[[115 129 136  98]
 [127 127 129 130]
 [126 129 130 125]
 [135 127 125 141]]
=>
[[127 129]
 [129 130]]

[[125 138 146 136]
 [125 107 136 140]
 [129 114 127 134]]
=>
[[107 136]
 [114 127]]

[[149 131 124 129 135]
 [141 135 121 111 148]
 [103 108 157 149 107]
 [119 125 144 143 113]]
=>
[[135 121]
 [108 157]]

[[131 110 135 114]
 [118 126 136 137]
 [136 119 127 154]
 [112 139 127 139]
 [133 123 122 145]]
=>
[[126 136]
 [119 127]]

[[113 121 118 136 120]
 [148 141 142 115 129]
 [107 105 110 146 147]
 [150 145 145 112 125]]
=>
[[141 142]
 [105 110]]

[[119 104 117 127]
 [135 151 136 127]
 [137 151 137 127]]
=>
[[151 136]
 [151 137]]

[[126 120 126 131 106]
 [121 133 118 122 119]
 [127 133 129 135 132]]
=>
[[133 118]
 [133 129]]

[[137 119 101]
 [144 101 111]
 [125 132 119]
 [154 123 125]
 [150 131 127]]
=>
[[101 111]
 [132 119]]
---
[[118 136 137 104 122 147 117 151 106 128 137 107 143 128 133]
 [114 113 127 105 128 139 105 141 129 116 102 137 115 142 127]]
=>
[[127 142 115 137 102 116 129 141 105 139 128 105 127 113 114]
 [133 128 143 107 137 128 106 151 117 147 122 104 137 136 118]]

[[116 135 142 133 109 113]
 [128 121 132 116 121 136]
 [146 147 117 109 151 130]]
=>
[[130 151 109 117 147 146]
 [136 121 116 132 121 128]
 [113 109 133 142 135 116]]

[[140 131 124 121 136 111 118 101]
 [118 126 133 119 120 126 134 158]
 [115 120 101 104 114 106 130 135]]
=>
[[135 130 106 114 104 101 120 115]
 [158 134 126 120 119 133 126 118]
 [101 118 111 136 121 124 131 140]]

[[126 135 115 133 116 127 136 129 126 125 127 129 129]
 [105 113 140  99 126 151 133 135 138 104 145 143 137]
 [132 138 119 137 121 126 127 129 122 136 131 121 121]
 [143 133 136 141 136 117 123 121 117 145 117 109 127]]
=>
[[127 109 117 145 117 121 123 117 136 141 136 133 143]
 [121 121 131 136 122 129 127 126 121 137 119 138 132]
 [137 143 145 104 138 135 133 151 126  99 140 113 105]
 [129 129 127 125 126 129 136 127 116 133 115 135 126]]

[[111 140 134 139 142 137 134]
 [131 112 119 128 125 142 135]
 [125 121 122 129  98 129 131]
 [145 134 117 129 125 133 124]]
=>
[[124 133 125 129 117 134 145]
 [131 129  98 129 122 121 125]
 [135 142 125 128 119 112 131]
 [134 137 142 139 134 140 111]]

[[107 126 122 135 117 141 134 133 136]
 [108 128 118 138 112 139 133 129 133]
 [132 122 144 118 148 129 128 139 142]
 [106 125 123 137 115 140 135 131 134]
 [142 125 140 117 148 124 122 132 133]
 [118 122 138 124 140 135 134 143 146]
 [124 124 138 121 142 134 130 142 146]
 [146 134 120 128 124 114 120 116 111]
 [120 121 139 120 141 136 132 150 145]]
=>
[[145 150 132 136 141 120 139 121 120]
 [111 116 120 114 124 128 120 134 146]
 [146 142 130 134 142 121 138 124 124]
 [146 143 134 135 140 124 138 122 118]
 [133 132 122 124 148 117 140 125 142]
 [134 131 135 140 115 137 123 125 106]
 [142 139 128 129 148 118 144 122 132]
 [133 129 133 139 112 138 118 128 108]
 [136 133 134 141 117 135 122 126 107]]
---
[[144 136 117]
 [120 116 153]
 [137 133 139]]
=>
[117 116 137]

[[105 108 138 158]
 [113 105 120 109]]
=>
[158 120]

[[133 128 116 121 121]
 [126 121 126 108 109]
 [114 119 138 108 121]
 [147 134 110 141 128]
 [153 131 118 124 106]]
=>
[121 108 138 134 153]

[[127 111]
 [114 143]
 [149 144]
 [107 155]
 [147 151]]
=>
[111 114]

[[133 144 146 150 146]
 [126 127 148 142 134]]
=>
[146 142]

[[121 146 122]
 [138 152 137]
 [123 143 126]
 [124 110 143]]
=>
[122 152 123]
